Below are the code and all the weights of a small trained network. Each question names an input and a class and asks about switching units off, where a switched-off unit gives its printed mean instead of its output.

import numpy as np


def w(rows, s, z=0):
    codes = np.array(rows[::2]) - 128.0
    scale = np.full(codes.shape[1], s)
    scale[-1] = z or s
    return codes * scale


def norm(h):
    return h / np.sqrt((h * h).mean(-1, keepdims=True) + 1e-5)


def f(y):
    return np.maximum(y, 0)


def log_softmax(a):
    a = a - a.max(-1, keepdims=True)
    return a - np.log(np.exp(a).sum(-1, keepdims=True))


def net(x, mask):
    res = np.array(x, float).reshape(1, 5) / 4 @ E
    u = 0
    for l in range(4):
        y = f(norm(res) @ A[l][:, :-1].T + A[l][:, -1])
        res = res + np.where(mask[u : u + 5], y, B[l][:, -1]) @ B[l][:, :-1]
        u += 5
    return log_softmax(norm(res)[-1] @ U[:, :-1].T + U[:, -1])


A, B = {}, {}
E = w([
[172,237,171,100,161,111,255,97,191,157],'x0',
[111,178,128,154,190,157,135,3,46,87],'x1',
[93,38,195,175,204,143,134,124,191,103],'x2',
[175,132,157,184,92,130,119,129,123,103],'x3',
[130,191,212,51,168,111,128,210,65,26],'x4',
],0.006)
A[0] = w([
[42,116,95,35,173,71,112,102,149,163,21],'L0N1',
[254,119,166,210,121,116,114,137,104,128,15],'L0N2',
[104,59,144,145,177,125,130,141,134,135,140],'L0N3',
[118,188,55,165,91,137,169,181,56,171,1],'L0N4',
[101,56,76,149,47,149,165,85,168,143,22],'L0N5',
],0.0072,0.0065)
B[0] = w([
[143,197,131,180,187,233,110,197,143,186,160],'L0N1',
[86,251,175,205,151,225,64,216,143,198,147],'L0N2',
[95,131,93,155,138,99,108,113,158,103,255],'L0N3',
[60,193,55,101,93,105,101,106,186,78,159],'L0N4',
[63,86,159,111,94,158,212,189,67,95,219],'L0N5',
],0.012,0.0033)
A[1] = w([
[181,41,133,123,154,109,181,98,146,113,61],'L1N1',
[125,93,131,148,100,204,56,125,93,175,116],'L1N2',
[116,113,104,107,169,128,105,1,70,133,4],'L1N3',
[73,115,92,122,112,107,109,173,104,30,168],'L1N4',
[110,203,186,114,113,100,211,78,194,199,28],'L1N5',
],0.0072,0.0041)
B[1] = w([
[98,187,80,111,82,58,202,110,159,49,143],'L1N1',
[196,122,14,140,226,135,20,142,78,150,189],'L1N2',
[146,154,206,160,105,123,22,3,63,157,179],'L1N3',
[157,156,119,117,189,41,209,208,85,134,254],'L1N4',
[206,66,58,215,163,67,93,211,70,131,212],'L1N5',
],0.0067,0.006)
A[2] = w([
[119,77,3,81,112,66,90,173,167,120,238],'L2N1',
[130,110,199,35,133,98,53,213,178,158,203],'L2N2',
[122,33,54,173,35,151,174,39,123,229,37],'L2N3',
[155,19,128,68,9,94,140,169,208,200,1],'L2N4',
[148,125,35,51,20,133,67,109,75,137,39],'L2N5',
],0.007,0.0027)
B[2] = w([
[146,171,135,139,216,81,72,75,83,122,254],'L2N1',
[110,116,147,145,68,223,154,18,70,111,196],'L2N2',
[76,106,214,21,120,169,249,235,64,45,196],'L2N3',
[125,213,187,149,116,152,88,2,74,130,171],'L2N4',
[111,128,101,175,143,93,149,106,224,58,175],'L2N5',
],0.0093,0.0073)
A[3] = w([
[64,53,175,181,181,106,98,103,253,70,21],'L3N1',
[75,131,147,213,181,100,104,83,65,159,154],'L3N2',
[255,158,171,104,166,92,241,100,190,225,78],'L3N3',
[146,218,101,160,163,194,124,193,77,96,255],'L3N4',
[106,127,65,54,186,181,161,101,140,245,66],'L3N5',
],0.0076,0.0034)
B[3] = w([
[73,243,10,120,68,60,157,93,171,106,152],'L3N1',
[201,133,162,112,87,162,139,137,147,167,234],'L3N2',
[133,81,103,136,176,114,43,131,56,77,161],'L3N3',
[65,90,117,131,107,145,159,142,206,167,248],'L3N4',
[98,157,169,203,70,176,76,204,178,137,136],'L3N5',
],0.012)
U = w([
[63,93,173,52,117,126,224,197,86,59,164],'0',
[106,217,19,126,76,33,132,71,190,59,148],'1',
[186,76,66,182,203,78,57,151,31,131,135],'2',
[81,203,125,216,120,229,91,188,179,172,155],'3',
[194,178,216,115,59,167,117,7,67,119,116],'4',
[156,131,124,112,114,72,156,143,176,194,172],'5',
[159,87,128,20,81,85,77,108,206,104,10],'6',
[154,75,130,22,77,77,75,103,210,105,10],'7',
],0.016,0.014)

Each question gives the input, the list of numbers given to net, and the class t.
The units are the neurons (one row each of A and B). Each row of codes is followed by its name. A weight is (code - 128) times the scale printed after its matrix; where a second scale follows, it is the last column's (A, B and U).
mask holds one flag per neuron, layer by layer. A switched-off neuron (its flag False) gives its mean, the last column of its row in B, instead of its output. The means were averaged over made-up inputs and are rounded, as every weight is.
A unit's drop is (log p(t) with every unit on - log p(t) with that unit switched off) / (log p(t) with every unit on - log p(t) with every unit switched off).
The circuit of an input: a set's keep is (log p(t) with only the set's units on - log p(t) with every unit switched off) / (log p(t) with every unit on - log p(t) with every unit switched off). Starting from the 12 units with the biggest drops (on a tie, the unit counted first), units are removed one at a time, each time the one whose removal leaves the highest keep (on an exact tie, the one counted first), for as long as the keep stays at least 0.8.
units of the circuit, in order: the units of the circuit, biggest drop first
most important unit: the unit with the biggest drop
top k neurons: the k neurons with the biggest drops, biggest first
k most important neurons of layer l: the k neurons of layer l with the biggest drops, biggest first
input [-4,4,4,5,3], class 3: most important unit : L2N3
input [-5,0,8,-8,1], class 1: top 2 neurons : L0N3, L3N1
input [-4,6,-3,-2,-5], class 4: top 2 neurons : L1N3, L1N2
input [-7,-1,-4,-8,1], class 3: top 2 neurons : L0N1, L1N5
input [-5,8,5,4,-4], class 4: top 2 neurons : L1N3, L3N2
input [-6,-7,-8,1,6], class 1: top 2 neurons : L2N3, L2N5
input [6,5,-3,-2,-1], class 2: top 2 neurons : L3N3, L1N5
input [5,4,-8,6,7], class 1: units of the circuit, in order : L2N3, L2N2
input [-4,-3,6,0,1], class 1: top 2 neurons : L0N3, L3N1
input [0,-8,7,0,-7], class 4: units of the circuit, in order : L2N4, L3N4
input [8,-5,3,1,-8], class 0: top 4 neurons : L2N3, L0N5, L1N4, L1N2
input [-3,-6,0,4,-6], class 0: top 2 neurons : L0N5, L2N3
input [7,-8,0,-1,7], class 4: units of the circuit, in order : L2N2, L2N3
input [-4,7,7,1,1], class 1: most important unit : L3N1
input [6,5,-6,6,-7], class 0: units of the circuit, in order : L2N3, L1N4
input [-7,8,4,-4,3], class 4: top 4 neurons : L1N3, L3N2, L1N5, L3N3
input [6,2,-1,-7,-6], class 3: top 4 neurons : L0N1, L3N5, L1N4, L1N5
input [-5,-2,5,4,-5], class 0: 2 most important neurons of layer 2 : L2N3, L2N5
input [-5,-8,0,-8,-8], class 0: top 2 neurons : L2N3, L0N5
input [-4,-1,-3,-2,-8], class 0: most important unit : L2N3
input [-3,0,-5,-5,-6], class 0: top 2 neurons : L0N5, L2N3
input [-4,6,5,2,5], class 4: 2 most important neurons of layer 1 : L1N3, L1N5
input [7,-7,-3,-4,2], class 2: top 4 neurons : L1N5, L3N3, L0N5, L1N3
input [4,-1,1,-7,5], class 3: top 2 neurons : L0N1, L2N3
input [4,-5,-3,-5,-3], class 3: 2 most important neurons of layer 0 : L0N1, L0N3
input [5,5,-4,3,-2], class 2: 2 most important neurons of layer 2 : L2N2, L2N4
input [-5,0,5,-5,-4], class 1: units of the circuit, in order : L3N1
input [-7,-1,2,-3,4], class 2: 2 most important neurons of layer 2 : L2N3, L2N1
input [0,-6,3,-6,5], class 3: 2 most important neurons of layer 0 : L0N1, L0N5
